Below are the code and all the weights of a small trained network. Each question names an input and a class and asks about switching units off, where a switched-off unit gives its printed mean instead of its output.

import numpy as np


def w(rows, s, z=0):
    codes = np.array(rows[::2]) - 128.0
    scale = np.full(codes.shape[1], s)
    scale[-1] = z or s
    return codes * scale


def norm(h):
    return h / np.sqrt((h * h).mean(-1, keepdims=True) + 1e-5)


def f(y):
    return np.maximum(y, 0)


def log_softmax(a):
    a = a - a.max(-1, keepdims=True)
    return a - np.log(np.exp(a).sum(-1, keepdims=True))


def net(x, mask):
    res = np.array(x, float).reshape(1, 7) / 4 @ E
    u = 0
    for l in range(2):
        y = f(norm(res) @ A[l][:, :-1].T + A[l][:, -1])
        res = res + np.where(mask[u : u + 5], y, B[l][:, -1]) @ B[l][:, :-1]
        u += 5
    return log_softmax(norm(res)[-1] @ U[:, :-1].T + U[:, -1])


A, B = {}, {}
E = w([
[199,72,86,96,154,150,108,15,147,77],'x0',
[220,181,33,159,186,149,81,208,132,57],'x1',
[97,85,141,146,12,30,70,140,134,3],'x2',
[102,171,101,12,118,166,107,140,82,84],'x3',
[86,59,77,112,196,84,180,145,117,95],'x4',
[111,126,129,121,129,145,116,126,145,118],'x5',
[95,125,120,105,131,161,102,130,176,114],'x6',
],0.0051)
A[0] = w([
[74,157,100,33,122,127,98,123,42,126,18],'0.n0',
[76,108,117,139,184,115,255,136,121,37,7],'0.n1',
[153,108,149,109,66,100,78,171,179,131,6],'0.n2',
[32,193,103,159,141,86,84,208,103,186,50],'0.n3',
[102,142,166,130,87,92,110,138,82,194,177],'0.n4',
],0.0079,0.002)
B[0] = w([
[136,76,24,255,98,146,83,135,90,202,242],'0.n0',
[134,231,162,157,58,210,166,89,176,101,243],'0.n1',
[170,129,195,108,176,135,208,142,50,131,195],'0.n2',
[157,138,115,134,178,85,88,9,159,96,254],'0.n3',
[129,118,74,103,105,162,130,100,181,111,249],'0.n4',
],0.0087,0.004)
A[1] = w([
[154,135,59,88,164,107,106,184,156,119,105],'1.n0',
[130,194,119,158,150,172,114,106,135,186,143],'1.n1',
[194,210,105,158,187,113,107,255,137,57,4],'1.n2',
[95,109,135,134,74,62,101,166,108,42,146],'1.n3',
[126,100,158,179,140,115,139,136,175,134,95],'1.n4',
],0.009,0.0025)
B[1] = w([
[81,128,143,177,97,48,149,106,104,200,170],'1.n0',
[127,116,192,76,132,83,132,197,85,38,253],'1.n1',
[92,70,139,87,55,139,151,82,173,176,219],'1.n2',
[136,161,195,52,245,156,147,180,90,170,204],'1.n3',
[93,146,2,231,133,173,58,211,107,172,169],'1.n4',
],0.0082,0.0065)
U = w([
[123,135,169,51,226,118,194,212,89,160,7],'0',
[95,72,117,102,33,90,174,77,188,196,149],'1',
[117,118,61,250,109,157,51,208,83,165,236],'2',
[173,131,99,114,178,74,105,1,160,47,132],'3',
[155,205,157,129,28,178,181,149,158,18,109],'4',
],0.0085,0.0015)

Each question gives the input, the list of numbers given to net, and the class t.
The units are the neurons (one row each of A and B). Each row of codes is followed by its name. A weight is (code - 128) times the scale printed after its matrix; where a second scale follows, it is the last column's (A, B and U).
mask holds one flag per neuron, layer by layer. A switched-off neuron (its flag False) gives its mean, the last column of its row in B, instead of its output. The means were averaged over made-up inputs and are rounded, as every weight is.
A unit's drop is (log p(t) with every unit on - log p(t) with that unit switched off) / (log p(t) with every unit on - log p(t) with every unit switched off).
The circuit of an input: a set's keep is (log p(t) with only the set's units on - log p(t) with every unit switched off) / (log p(t) with every unit on - log p(t) with every unit switched off). Starting from all 10 units, units are removed one at a time, each time the one whose removal leaves the highest keep (on an exact tie, the one counted first), for as long as the keep stays at least 0.8.
circuit, biggest first: the units of the circuit, biggest drop first
k most important neurons: the k neurons with the biggest drops, biggest first
top k neurons in layer l: the k neurons of layer l with the biggest drops, biggest first
input [2,-6,8,-4,-7,-8,1], class 0: top 2 neurons in layer 1 : (1.n3, 1.n2)
input [3,-4,8,-2,-8,6,5], class 0: 2 most important neurons : (1.n3, 0.n1)
input [-6,-5,7,-6,5,-2,7], class 0: 2 most important neurons : (1.n3, 0.n0)
input [3,3,6,8,3,3,-8], class 2: most important neuron : (0.n0)
input [-7,-2,5,-4,0,8,-2], class 3: 3 most important neurons : (0.n3, 0.n0, 0.n4)
input [6,4,8,3,-7,-2,-8], class 0: 3 most important neurons : (1.n3, 0.n1, 0.n3)
input [6,7,4,-2,6,-5,-7], class 1: circuit, biggest first : (1.n2, 0.n3, 1.n0)
input [1,-3,8,3,-8,3,-8], class 0: circuit, biggest first : (1.n3, 0.n1)
input [4,-5,-6,-8,-6,-7,0], class 2: top 2 neurons in layer 1 : (1.n4, 1.n2)
input [0,6,-5,-5,-7,-6,0], class 4: 4 most important neurons : (1.n1, 0.n0, 1.n3, 1.n2)
input [-5,6,1,4,3,6,6], class 1: 2 most important neurons : (1.n2, 1.n0)
input [8,8,5,-3,6,-3,-2], class 1: top 3 neurons in layer 1 : (1.n2, 1.n0, 1.n1)
input [-1,8,-7,4,5,2,-6], class 1: circuit, biggest first : (1.n2, 1.n0)
input [-7,-2,6,3,7,-2,-4], class 3: 2 most important neurons : (0.n3, 0.n1)
input [-5,-7,7,8,4,2,1], class 2: top 2 neurons in layer 1 : (1.n2, 1.n1)
input [3,8,7,-4,-1,-8,0], class 1: 3 most important neurons : (1.n2, 1.n1, 1.n0)
input [-1,-1,1,0,8,-8,6], class 4: most important neuron : (0.n1)
input [6,8,-4,-1,-7,-4,-3], class 1: top 2 neurons in layer 1 : (1.n2, 1.n0)
input [-8,0,7,5,-2,1,-6], class 3: top 2 neurons in layer 1 : (1.n1, 1.n4)
input [-5,7,-4,0,-2,7,-5], class 1: circuit, biggest first : (1.n2)
